Below are the code and all the weights of a small trained network. Each question names an input and a target symbol and asks about switching units off, where a switched-off unit gives its printed mean instead of its output.

import numpy as np


def w(rows, s, z=0):
    codes = np.array(rows[::2]) - 128.0
    scale = np.full(codes.shape[1], s)
    scale[-1] = z or s
    return codes * scale


def f(y):
    return np.maximum(y, 0)


def softmax(a):
    e = np.exp(a - a.max(-1, keepdims=True))
    return e / e.sum(-1, keepdims=True)


def log_softmax(a):
    a = a - a.max(-1, keepdims=True)
    return a - np.log(np.exp(a).sum(-1, keepdims=True))


def net(x, mask):
    ids = ['ΔΞΣΦβεημω'.index(c) for c in x.split()]
    T = len(ids)
    res = E[ids] + P[:T]
    u = 0
    for l in range(3):
        r = res
        for j in range(3):
            rows = slice(2 * j, 2 * j + 2)
            q, k, v = (r @ M[l][rows].T for M in (Q, K, V))
            z = softmax(np.where(np.tri(T) > 0, q @ k.T / 2**0.5, -1e9)) @ v
            o = O[l][rows]
            res = res + np.where(mask[u + j], z, o[:, -1]) @ o[:, :-1]
        u += 3
        y = f(res @ A[l][:, :-1].T + A[l][:, -1])
        res = res + np.where(mask[u : u + 4], y, B[l][:, -1]) @ B[l][:, :-1]
        u += 4
    return log_softmax(res[-1] @ U[:, :-1].T + U[:, -1])


Q, K, V, O, A, B = {}, {}, {}, {}, {}, {}
E = w([
[166,159,164,98,184,130,134,165,145],'Δ',
[116,143,185,114,157,114,196,153,97],'Ξ',
[164,145,119,157,181,134,127,111,97],'Σ',
[142,142,168,141,152,127,161,113,69],'Φ',
[158,90,111,74,101,82,131,120,135],'β',
[80,104,125,174,137,127,154,152,22],'ε',
[99,152,247,219,161,117,81,142,57],'η',
[111,93,105,166,190,155,133,236,201],'μ',
[133,145,180,97,183,55,104,98,96],'ω',
],0.014)
P = w([
[51,173,119,254,98,66,162,85,229],'0',
[170,80,181,84,223,164,144,144,170],'1',
[174,68,180,100,211,139,150,151,148],'2',
[200,77,160,137,204,110,180,156,135],'3',
[209,87,145,170,211,87,163,179,120],'4',
[210,97,116,178,216,50,157,206,118],'5',
[210,96,119,201,193,32,159,192,97],'6',
[223,118,100,214,187,11,172,199,82],'7',
],0.0062)
Q[0] = w([
[202,157,123,124,174,131,149,101,88],'L0H0',
[165,65,156,154,208,62,171,177,90],'L0H0',
[197,53,152,45,146,150,141,112,85],'L0H1',
[40,236,124,118,58,163,38,10,159],'L0H1',
[172,99,159,133,138,82,128,113,114],'L0H2',
[82,168,87,99,59,172,95,71,135],'L0H2',
],0.011)
K[0] = w([
[114,82,81,150,126,74,151,125,102],'L0H0',
[74,150,55,138,49,65,122,90,122],'L0H0',
[129,112,136,134,159,26,98,102,74],'L0H1',
[65,170,148,146,145,255,167,127,144],'L0H1',
[98,137,111,121,90,101,106,121,187],'L0H2',
[152,134,146,105,203,164,123,178,74],'L0H2',
],0.014)
V[0] = w([
[183,152,207,26,78,135,97,142,183],'L0H0',
[95,195,4,130,67,141,60,139,184],'L0H0',
[139,103,59,54,2,121,77,141,135],'L0H1',
[101,153,118,123,56,168,112,108,86],'L0H1',
[215,123,46,159,152,157,45,47,121],'L0H2',
[89,236,112,224,57,76,222,16,136],'L0H2',
],0.0066)
O[0] = w([
[177,184,81,164,65,50,118,159,108,2],'L0H0',
[228,90,136,184,117,134,93,140,120,79],'L0H0',
[138,146,102,134,44,234,145,111,114,82],'L0H1',
[119,143,125,172,148,153,109,131,157,68],'L0H1',
[91,56,111,184,133,119,65,68,89,77],'L0H2',
[174,148,139,59,163,210,89,103,2,235],'L0H2',
],0.008,0.0078)
A[0] = w([
[195,54,105,22,87,173,36,169,115,1],'L0N0',
[140,49,221,150,110,117,135,129,77,145],'L0N1',
[146,181,71,54,122,194,45,65,33,137],'L0N2',
[193,155,149,121,155,66,140,2,102,41],'L0N3',
],0.0058,0.006)
B[0] = w([
[113,85,113,88,111,89,254,58,157,138],'L0N0',
[141,126,58,131,183,115,127,184,143,255],'L0N1',
[134,75,216,132,128,93,239,128,117,219],'L0N2',
[81,114,94,94,115,149,100,185,123,149],'L0N3',
],0.0092,0.0064)
Q[1] = w([
[106,51,198,4,195,56,161,104,103],'L1H0',
[127,162,174,151,197,165,185,133,149],'L1H0',
[46,153,105,60,186,124,75,140,182],'L1H1',
[113,198,2,158,89,167,98,144,185],'L1H1',
[100,108,85,219,110,79,38,181,145],'L1H2',
[23,119,124,125,43,215,65,55,117],'L1H2',
],0.0097)
K[1] = w([
[127,96,118,63,23,167,184,84,161],'L1H0',
[58,154,105,170,63,166,171,93,167],'L1H0',
[102,147,161,139,30,116,112,44,128],'L1H1',
[151,93,170,38,134,198,133,87,93],'L1H1',
[165,254,229,83,76,145,99,77,178],'L1H2',
[97,206,207,146,191,249,55,140,131],'L1H2',
],0.0094)
V[1] = w([
[86,176,122,66,138,150,224,162,79],'L1H0',
[98,70,155,237,209,254,117,100,115],'L1H0',
[95,34,120,55,117,131,121,59,164],'L1H1',
[165,69,98,102,155,200,144,208,208],'L1H1',
[154,52,95,79,88,128,157,36,116],'L1H2',
[62,174,241,182,159,134,106,146,66],'L1H2',
],0.0079)
O[1] = w([
[194,140,162,183,63,199,26,123,98,253],'L1H0',
[138,171,170,1,79,84,154,206,108,141],'L1H0',
[116,148,86,66,70,76,87,109,91,113],'L1H1',
[144,171,137,69,62,197,111,222,109,138],'L1H1',
[71,116,186,92,62,53,99,76,73,153],'L1H2',
[226,104,19,163,153,131,95,153,134,186],'L1H2',
],0.0079,0.012)
A[1] = w([
[139,152,111,67,52,211,74,172,59,3],'L1N0',
[137,69,178,125,44,113,3,60,167,101],'L1N1',
[126,47,205,67,111,211,212,93,84,98],'L1N2',
[160,184,86,100,152,122,9,47,145,151],'L1N3',
],0.0064,0.0071)
B[1] = w([
[89,57,156,198,42,33,134,126,133,190],'L1N0',
[239,199,85,57,212,152,133,170,93,163],'L1N1',
[237,75,55,179,112,37,127,196,189,255],'L1N2',
[81,144,79,210,45,174,181,184,2,153],'L1N3',
],0.0067,0.0093)
Q[2] = w([
[67,205,89,152,42,67,106,45,127],'L2H0',
[92,94,101,107,174,105,177,82,165],'L2H0',
[126,178,143,125,196,107,135,180,97],'L2H1',
[163,109,134,145,157,205,162,180,140],'L2H1',
[92,125,78,108,128,119,82,5,233],'L2H2',
[109,92,92,173,133,196,95,104,27],'L2H2',
],0.012)
K[2] = w([
[167,78,167,173,248,143,159,169,85],'L2H0',
[180,102,127,115,103,77,93,129,118],'L2H0',
[52,146,128,145,122,99,188,108,129],'L2H1',
[98,176,141,170,115,108,91,154,152],'L2H1',
[180,87,143,24,128,175,125,132,103],'L2H2',
[136,135,97,139,154,91,92,141,66],'L2H2',
],0.014)
V[2] = w([
[165,254,158,82,122,186,48,142,87],'L2H0',
[47,98,89,98,28,66,86,179,35],'L2H0',
[152,172,145,201,74,217,172,159,183],'L2H1',
[62,163,188,137,159,199,10,159,190],'L2H1',
[33,86,109,131,118,165,102,180,99],'L2H2',
[90,117,210,109,94,178,102,59,126],'L2H2',
],0.0095)
O[2] = w([
[80,164,102,2,131,137,41,59,82,141],'L2H0',
[130,128,125,125,64,171,102,172,180,124],'L2H0',
[162,191,93,155,74,101,149,102,42,116],'L2H1',
[97,133,78,172,99,52,105,164,126,39],'L2H1',
[117,117,81,123,181,179,178,144,135,119],'L2H2',
[142,60,78,116,128,101,152,123,69,6],'L2H2',
],0.012,0.016)
A[2] = w([
[70,193,74,106,202,93,150,6,93,1],'L2N0',
[123,209,2,70,109,107,171,67,55,110],'L2N1',
[132,128,117,73,115,197,76,102,119,128],'L2N2',
[116,184,60,171,26,133,122,59,74,41],'L2N3',
],0.008,0.0095)
B[2] = w([
[159,151,126,146,53,120,71,114,254,195],'L2N0',
[27,121,62,156,80,94,176,35,138,204],'L2N1',
[165,35,66,149,124,67,132,180,95,249],'L2N2',
[84,91,190,155,135,252,113,172,225,162],'L2N3',
],0.0079,0.013)
U = w([
[137,129,218,103,60,82,181,83,137,221],'Δ',
[168,85,106,210,125,2,133,155,185,62],'Ξ',
[133,132,113,130,107,130,109,110,177,14],'Σ',
[142,199,161,120,126,130,101,118,153,34],'Φ',
[109,184,114,80,115,118,189,134,156,253],'β',
[173,157,90,157,159,206,198,112,152,127],'ε',
[70,101,130,107,178,81,119,133,204,168],'η',
[162,139,85,112,137,126,102,95,94,142],'μ',
[170,155,125,151,47,97,94,200,175,111],'ω',
],0.0057,0.004)

Each question gives the input, a string of symbols that net reads in full, and the target symbol t.
The units are the heads (2 rows each of Q, K, V and O) and the neurons (one row each of A and B). Each row of codes is followed by its name. A weight is (code - 128) times the scale printed after its matrix; where a second scale follows, it is the last column's (O, A, B and U).
mask holds one flag per unit, layer by layer, with each layer's heads first. A switched-off unit (its flag False) gives its mean, the last column of its rows in O or B, instead of its output. The means were averaged over made-up inputs and are rounded, as every weight is.
A unit's drop is (log p(t) with every unit on - log p(t) with that unit switched off) / (log p(t) with every unit on - log p(t) with every unit switched off).
The circuit of an input: a set's keep is (log p(t) with only the set's units on - log p(t) with every unit switched off) / (log p(t) with every unit on - log p(t) with every unit switched off). Starting from the 12 units with the biggest drops (on a tie, the unit counted first), units are removed one at a time, each time the one whose removal leaves the highest keep (on an exact tie, the one counted first), for as long as the keep stays at least 0.8.
units of the circuit, in order: the units of the circuit, biggest drop first
k most important neurons: the k neurons with the biggest drops, biggest first
top k neurons in layer l: the k neurons of layer l with the biggest drops, biggest first
which heads matter: for each layer, one digit per head in row order, 1 if its drop is at least 0.15 and else 0, layers parted by /
input β ε ε β, target Δ: units of the circuit, in order	L1H2; L0N0
input Φ ε ε ω μ Δ, target μ: units of the circuit, in order	L2H0; L0H2; L1H0; L2N2
input Φ Ξ μ Σ, target μ: which heads matter	111 / 101 / 100
input Ξ ε ε ε ε Ξ ω ε, target Σ: 2 most important neurons	L2N0; L2N1
input ε Δ ω, target ω: units of the circuit, in order	L1H0; L2H0
input ε ε ε β Φ β Φ, target ω: top 3 neurons in layer 1	L1N2; L1N0; L1N3
input ε ε Ξ Δ Σ, target ω: which heads matter	101 / 100 / 100
input β ε Δ ω ω, target η: which heads matter	010 / 001 / 010
input Ξ Φ β Φ Φ ε ε β, target Σ: which heads matter	111 / 100 / 110
input Ξ ω β Φ β, target Σ: top 2 neurons in layer 2	L2N0; L2N3
input Φ ε ε Φ ε β, target ε: 2 most important neurons	L0N1; L0N0
input μ β Φ ε ε Σ, target ε: units of the circuit, in order	L1H0; L2H2; L0H0; L1H1
input Δ Φ ε ε Σ Δ μ, target Ξ: which heads matter	111 / 111 / 110
input Φ Δ β ω β Φ, target μ: which heads matter	101 / 110 / 101
input β ε Ξ, target ε: which heads matter	110 / 100 / 010
input β ε μ, target ω: units of the circuit, in order	L1H1; L2H0
input Σ ε Φ Σ Δ Φ, target η: units of the circuit, in order	L2H1; L0H1; L0H2; L1H1
input Δ Δ β β β, target Δ: units of the circuit, in order	L1H2
input Φ μ Δ Ξ Ξ ω ε, target μ: 2 most important neurons	L1N2; L1N3
input ε Δ μ Δ ε ε, target ω: units of the circuit, in order	L1H0; L2H0
input β Δ ε ε β Φ, target Δ: units of the circuit, in order	L1H2; L0H1; L0N0
input Φ μ Ξ Φ Ξ Σ, target μ: top 3 neurons in layer 1	L1N2; L1N0; L1N3
input ε β Φ ε β ε, target ω: units of the circuit, in order	L1H1; L2H0; L0H2
input ε ε ε β Ξ η ε, target Ξ: which heads matter	011 / 001 / 110
input μ Σ β, target ω: units of the circuit, in order	L1H1; L2H1
input Ξ ε Σ β Δ Φ ε Δ, target ε: which heads matter	111 / 101 / 000
